Below are the code and all the weights of a small trained network. Each question names an input and a class and asks about switching units off, where a switched-off unit gives its printed mean instead of its output.

import numpy as np


def w(rows, s, z=0):
    codes = np.array(rows[::2]) - 128.0
    scale = np.full(codes.shape[1], s)
    scale[-1] = z or s
    return codes * scale


def f(y):
    return np.maximum(y, 0)


def log_softmax(a):
    a = a - a.max(-1, keepdims=True)
    return a - np.log(np.exp(a).sum(-1, keepdims=True))


def net(x, mask):
    res = np.array(x, float).reshape(1, 8) / 4 @ E
    y = f(res @ A[0][:, :-1].T + A[0][:, -1])
    res = res + np.where(mask, y, B[0][:, -1]) @ B[0][:, :-1]
    return log_softmax(res[-1] @ U[:, :-1].T + U[:, -1])


A, B = {}, {}
E = w([
[110,215,116,205,36,64,83,139],'x0',
[120,110,147,135,121,124,107,138],'x1',
[122,61,29,140,134,47,179,199],'x2',
[122,133,128,125,133,126,137,129],'x3',
[150,133,106,119,115,139,142,99],'x4',
[112,143,134,126,141,129,125,140],'x5',
[46,50,145,70,115,83,120,35],'x6',
[66,103,134,254,147,157,204,67],'x7',
],0.0096)
A[0] = w([
[151,134,104,51,107,97,51,145,64],'n1',
[169,182,144,41,123,70,157,143,1],'n2',
[111,135,142,157,121,127,179,116,23],'n3',
[146,121,110,105,211,163,102,108,38],'n4',
[179,100,61,139,73,110,150,119,205],'n5',
[12,108,159,64,140,73,127,70,171],'n6',
[99,120,96,208,169,146,148,68,21],'n7',
[108,181,150,116,131,174,146,99,57],'n8',
[98,239,73,131,83,104,147,92,85],'n9',
[160,162,129,154,189,179,140,196,200],'n10',
[110,134,162,187,112,139,184,120,136],'n11',
[151,100,118,74,218,212,199,135,52],'n12',
[130,134,115,145,157,103,154,106,164],'n13',
[81,97,53,104,129,86,124,139,109],'n14',
[140,160,213,106,82,196,84,61,65],'n15',
],0.011,0.0091)
B[0] = w([
[119,96,65,175,169,178,81,87,201],'n1',
[91,98,56,189,137,228,116,178,163],'n2',
[85,1,29,161,130,181,85,104,140],'n3',
[170,90,107,217,141,103,120,166,157],'n4',
[107,151,188,62,130,125,129,161,211],'n5',
[197,164,101,161,116,114,170,82,252],'n6',
[128,99,78,139,141,191,82,153,177],'n7',
[81,139,113,117,132,93,149,159,158],'n8',
[141,106,191,192,121,72,86,126,192],'n9',
[174,180,82,103,110,113,172,74,230],'n10',
[146,149,105,110,175,164,99,125,190],'n11',
[108,105,205,201,78,73,71,133,212],'n12',
[101,141,166,92,164,176,103,141,169],'n13',
[135,125,145,103,128,139,185,174,183],'n14',
[61,124,108,98,130,112,205,204,228],'n15',
],0.01,0.012)
U = w([
[100,103,41,143,180,217,60,161,7],'0',
[146,157,140,113,155,114,134,145,254],'1',
[132,111,174,196,97,35,75,183,61],'2',
[218,187,82,125,111,115,202,99,19],'3',
[44,150,120,62,187,88,190,254,22],'4',
[130,170,143,85,175,119,106,138,233],'5',
[128,156,153,83,142,147,106,130,227],'6',
[138,154,150,91,134,147,115,140,204],'7',
],0.0087,0.009)

Each question gives the input, the list of numbers given to net, and the class t.
The units are the neurons (one row each of A and B). Each row of codes is followed by its name. A weight is (code - 128) times the scale printed after its matrix; where a second scale follows, it is the last column's (A, B and U).
mask holds one flag per neuron, in row order. A switched-off neuron (its flag False) gives its mean, the last column of its row in B, instead of its output. The means were averaged over made-up inputs and are rounded, as every weight is.
A unit's drop is (log p(t) with every unit on - log p(t) with that unit switched off) / (log p(t) with every unit on - log p(t) with every unit switched off).
The circuit of an input: a set's keep is (log p(t) with only the set's units on - log p(t) with every unit switched off) / (log p(t) with every unit on - log p(t) with every unit switched off). Starting from the 12 units with the biggest drops (on a tie, the unit counted first), units are removed one at a time, each time the one whose removal leaves the highest keep (on an exact tie, the one counted first), for as long as the keep stays at least 0.8.
units of the circuit, in order: the units of the circuit, biggest drop first
unit that matters most: the unit with the biggest drop
top k neurons: the k neurons with the biggest drops, biggest first
drop when u is switched off: that unit's drop, to one decimal
input [7,1,1,3,-1,-3,8,4], class 3: units of the circuit, in order -> n6
input [7,5,-3,-1,-7,8,-8,8], class 0: top 3 neurons -> n11, n7, n3
input [-2,0,-5,-4,4,-4,-7,-7], class 0: top 3 neurons -> n2, n1, n6
input [-8,-2,-7,-4,5,1,6,5], class 2: top 2 neurons -> n12, n4
input [2,6,0,-4,-4,-3,4,6], class 0: top 2 neurons -> n7, n10
input [2,5,2,-7,4,6,-8,2], class 3: top 2 neurons -> n10, n12
input [1,6,7,4,-4,5,2,7], class 0: top 4 neurons -> n7, n15, n3, n11
input [-8,7,5,1,5,-6,-3,7], class 2: top 3 neurons -> n12, n1, n2
input [4,0,1,-4,-3,-5,1,-6], class 0: top 2 neurons -> n1, n2
input [-5,3,-7,-7,-6,3,5,-1], class 4: top 2 neurons -> n15, n10
input [6,-7,-8,2,1,-6,-1,8], class 0: top 3 neurons -> n7, n3, n11
input [-4,-7,6,7,1,6,-8,-2], class 3: top 2 neurons -> n10, n15
input [2,-6,5,-8,-7,8,-3,4], class 5: top 2 neurons -> n15, n6
input [0,2,-5,-3,3,0,-2,3], class 4: top 2 neurons -> n15, n6
input [-3,-5,3,6,8,1,-2,-8], class 0: top 2 neurons -> n2, n1
input [-1,-4,4,-4,6,3,-2,-7], class 0: units of the circuit, in order -> n2
input [-2,3,0,7,-6,3,-8,5], class 3: top 2 neurons -> n10, n5
input [-7,1,-7,-1,-6,-6,-5,4], class 2: drop when n4 is switched off -> 0.3
input [-8,1,4,4,8,6,-5,4], class 2: drop when n8 is switched off -> 0.0
input [-1,4,5,-3,-2,6,-6,-2], class 3: drop when n15 is switched off -> 0.4
input [-8,-4,-5,-3,-6,8,3,2], class 2: drop when n4 is switched off -> 0.1
input [6,-7,2,8,-7,4,-5,-8], class 0: unit that matters most -> n2
